Below are the code and all the weights of a small trained network. Each question names an input and a target symbol and asks about switching units off, where a switched-off unit gives its printed mean instead of its output.

import numpy as np


def w(rows, s, z=0):
    codes = np.array(rows[::2]) - 128.0
    scale = np.full(codes.shape[1], s)
    scale[-1] = z or s
    return codes * scale


def norm(h):
    return h / np.sqrt((h * h).mean(-1, keepdims=True) + 1e-5)


def f(y):
    return np.maximum(y, 0)


def softmax(a):
    e = np.exp(a - a.max(-1, keepdims=True))
    return e / e.sum(-1, keepdims=True)


def log_softmax(a):
    a = a - a.max(-1, keepdims=True)
    return a - np.log(np.exp(a).sum(-1, keepdims=True))


def net(x, mask):
    ids = ['αδξπψω'.index(c) for c in x.split()]
    T = len(ids)
    res = E[ids] + P[:T]
    u = 0
    for l in range(2):
        q, k, v = (norm(res) @ M[l].T for M in (Q, K, V))
        z = softmax(np.where(np.tri(T) > 0, q @ k.T / 3**0.5, -1e9)) @ v
        res = res + np.where(mask[u], z, O[l][:, -1]) @ O[l][:, :-1]
        u += 1
        y = f(norm(res) @ A[l][:, :-1].T + A[l][:, -1])
        res = res + np.where(mask[u : u + 4], y, B[l][:, -1]) @ B[l][:, :-1]
        u += 4
    return log_softmax(norm(res)[-1] @ U[:, :-1].T + U[:, -1])


Q, K, V, O, A, B = {}, {}, {}, {}, {}, {}
E = w([
[166,128,102,90,134,218,99,139,164,122,118],'α',
[127,126,125,97,181,132,69,122,108,156,86],'δ',
[79,122,154,148,3,111,82,107,79,121,107],'ξ',
[179,107,156,108,167,152,106,48,141,77,113],'π',
[160,106,169,60,149,135,115,179,181,106,82],'ψ',
[188,135,147,53,121,119,185,148,111,226,125],'ω',
],0.0034)
P = w([
[62,170,121,231,113,130,240,167,6,68,165],'0',
[173,80,122,152,149,124,103,163,148,96,184],'1',
[152,89,101,139,168,113,91,143,151,119,193],'2',
[147,95,94,127,172,120,92,127,153,132,178],'3',
[147,105,94,114,167,128,90,119,152,130,155],'4',
[142,116,98,115,162,131,89,114,152,142,140],'5',
[135,123,99,101,156,143,91,112,159,148,121],'6',
[136,132,109,101,157,139,78,107,163,152,105],'7',
[132,126,105,101,143,141,78,111,158,152,96],'8',
[129,134,102,95,135,131,70,116,152,146,82],'9',
[122,133,108,96,127,145,72,111,150,153,77],'10',
[116,139,115,100,115,142,63,126,147,146,79],'11',
[124,135,117,89,113,161,66,120,138,154,55],'12',
],0.0021)
Q[0] = w([
[135,128,145,113,1,132,84,92,115,146,44],'0.h1',
[182,74,147,48,140,164,63,89,132,155,91],'0.h1',
[84,174,128,153,136,117,130,102,78,140,73],'0.h1',
],0.0059)
K[0] = w([
[53,153,138,224,123,104,151,135,2,103,112],'0.h1',
[93,184,99,118,98,104,122,59,68,203,78],'0.h1',
[95,95,157,151,79,105,116,195,151,112,153],'0.h1',
],0.0048)
V[0] = w([
[124,148,86,162,192,187,89,111,84,88,118],'0.h1',
[159,179,111,71,222,166,189,118,114,179,104],'0.h1',
[180,81,120,170,121,122,138,2,136,119,201],'0.h1',
],0.003)
O[0] = w([
[67,35,123,51,162,135,164,129,66,195,199,134],'0.h1',
[118,42,167,189,66,119,38,124,36,98,143,254],'0.h1',
[105,254,200,49,75,174,88,160,77,148,143,30],'0.h1',
],0.003,0.00089)
A[0] = w([
[118,126,216,207,217,103,209,65,12,151,221,3],'0.n1',
[89,50,149,130,44,81,119,146,114,117,145,83],'0.n2',
[208,43,39,208,140,103,199,73,199,107,59,128],'0.n3',
[36,157,148,121,83,162,107,89,7,137,154,140],'0.n4',
],0.002,0.0017)
B[0] = w([
[234,162,152,4,130,191,31,131,184,111,148,166],'0.n1',
[183,104,102,86,141,126,98,149,167,125,117,203],'0.n2',
[125,155,131,155,127,199,103,167,100,199,159,254],'0.n3',
[141,110,137,166,201,102,165,122,148,139,101,221],'0.n4',
],0.0038,0.00091)
Q[1] = w([
[144,50,111,116,159,233,20,91,123,99,115],'1.h1',
[86,204,82,235,150,92,223,119,88,90,232],'1.h1',
[254,72,173,38,47,126,95,176,76,248,131],'1.h1',
],0.0063)
K[1] = w([
[40,84,105,50,74,87,135,103,148,147,132],'1.h1',
[187,99,170,91,254,165,108,144,103,90,149],'1.h1',
[87,142,130,201,30,88,48,85,147,111,48],'1.h1',
],0.0052)
V[1] = w([
[142,104,99,161,150,150,82,62,194,7,105],'1.h1',
[129,103,179,82,182,22,174,137,172,92,77],'1.h1',
[84,146,144,228,117,67,185,85,4,58,134],'1.h1',
],0.0033)
O[1] = w([
[16,150,193,105,227,131,138,142,114,72,172,133],'1.h1',
[166,124,242,254,181,78,107,172,124,159,91,102],'1.h1',
[188,189,126,127,144,83,32,102,145,152,253,3],'1.h1',
],0.0038,0.0036)
A[1] = w([
[98,83,133,119,135,161,252,141,106,89,85,137],'1.n1',
[20,215,223,64,137,130,94,144,107,85,167,151],'1.n2',
[100,254,99,145,134,110,197,112,231,144,87,87],'1.n3',
[94,87,141,116,102,125,187,212,120,177,117,5],'1.n4',
],0.0033,0.0015)
B[1] = w([
[79,195,104,177,117,75,126,142,189,114,140,254],'1.n1',
[172,173,200,118,67,163,160,3,84,122,76,163],'1.n2',
[151,133,173,122,225,104,79,1,132,213,75,160],'1.n3',
[114,151,139,166,174,155,70,73,107,77,148,178],'1.n4',
],0.0037,0.004)
U = w([
[117,153,179,253,170,119,181,211,157,106,116,243],'α',
[98,33,146,99,186,135,63,136,85,188,144,2],'δ',
[119,128,216,122,110,178,126,64,65,75,135,106],'ξ',
[70,144,43,75,99,142,167,137,144,95,159,176],'π',
[154,186,105,147,141,72,54,108,195,147,193,196],'ψ',
[202,97,115,133,54,126,147,155,110,167,76,71],'ω',
],0.0052,0.0018)

Each question gives the input, a string of symbols that net reads in full, and the target symbol t.
The units are the heads (3 rows each of Q, K, V and O) and the neurons (one row each of A and B). Each row of codes is followed by its name. A weight is (code - 128) times the scale printed after its matrix; where a second scale follows, it is the last column's (O, A, B and U).
mask holds one flag per unit, layer by layer, with each layer's heads first. A switched-off unit (its flag False) gives its mean, the last column of its rows in O or B, instead of its output. The means were averaged over made-up inputs and are rounded, as every weight is.
A unit's drop is (log p(t) with every unit on - log p(t) with that unit switched off) / (log p(t) with every unit on - log p(t) with every unit switched off).
The circuit of an input: a set's keep is (log p(t) with only the set's units on - log p(t) with every unit switched off) / (log p(t) with every unit on - log p(t) with every unit switched off). Starting from all 10 units, units are removed one at a time, each time the one whose removal leaves the highest keep (on an exact tie, the one counted first), for as long as the keep stays at least 0.8.
circuit, biggest first: the units of the circuit, biggest drop first
unit that matters most: the unit with the biggest drop
k most important neurons: the k neurons with the biggest drops, biggest first
top k neurons in layer l: the k neurons of layer l with the biggest drops, biggest first
input π ψ π α ξ ψ, target ω: circuit, biggest first -> [0.h1; 1.h1; 0.n4]
input α ξ δ ω ω ω α ω π ψ α, target α: 3 most important neurons -> [0.n2; 0.n4; 0.n3]
input ξ ψ ξ, target α: circuit, biggest first -> [0.h1; 1.h1]
input π ω ξ α ω α α, target ω: circuit, biggest first -> [0.h1; 1.h1; 0.n4; 0.n2]
input π δ δ π π ψ π ω ψ π, target ω: circuit, biggest first -> [1.h1; 0.h1]
input ψ ω α ω ω α ξ π, target π: circuit, biggest first -> [0.h1; 0.n3; 1.h1]
input ξ ω ω ω π δ π δ α α ω δ ω, target ψ: circuit, biggest first -> [1.h1]
input α ω α ξ ω δ ω π α ψ α π ψ, target α: 3 most important neurons -> [0.n2; 0.n4; 0.n3]
input δ ξ α, target δ: 2 most important neurons -> [0.n2; 1.n1]
input ω δ δ α δ ω, target δ: 3 most important neurons -> [0.n1; 1.n4; 1.n2]
input ψ ω ω ω ξ, target π: circuit, biggest first -> [0.h1; 1.h1; 0.n3]
input π ψ ξ, target ω: circuit, biggest first -> [1.h1; 0.h1; 0.n4; 0.n2]
input ψ ξ δ ψ α α ψ δ ω ω δ ω π, target π: circuit, biggest first -> [0.h1; 1.h1; 0.n3]
input α ω π ω, target ξ: unit that matters most -> 0.h1
input δ ξ ω ψ π δ δ π ψ, target δ: 2 most important neurons -> [0.n2; 1.n1]
input α π π ξ ξ α ω π, target α: 2 most important neurons -> [0.n2; 0.n4]
input ω δ ψ δ π ξ ξ δ ψ, target ξ: 4 most important neurons -> [1.n2; 0.n3; 0.n4; 0.n1]
input π π π ψ ω π ξ ψ α, target ω: top 2 neurons in layer 1 -> [1.n1; 1.n4]
input δ π ξ α ξ ξ, target δ: 2 most important neurons -> [0.n4; 1.n1]
input δ ψ ω ξ ω ω ω ψ α ω δ δ π, target δ: top 3 neurons in layer 1 -> [1.n2; 1.n1; 1.n4]
input δ ψ α α ξ ω α α α ψ α ψ, target δ: unit that matters most -> 0.h1
input ξ ω α ω δ π ξ ξ, target ψ: top 2 neurons in layer 1 -> [1.n3; 1.n2]
input α ψ ψ ω ω α δ ω ω ω ξ, target α: top 3 neurons in layer 0 -> [0.n4; 0.n2; 0.n3]
input ω δ δ δ α α π ψ ξ α, target ξ: 3 most important neurons -> [1.n2; 0.n4; 0.n2]
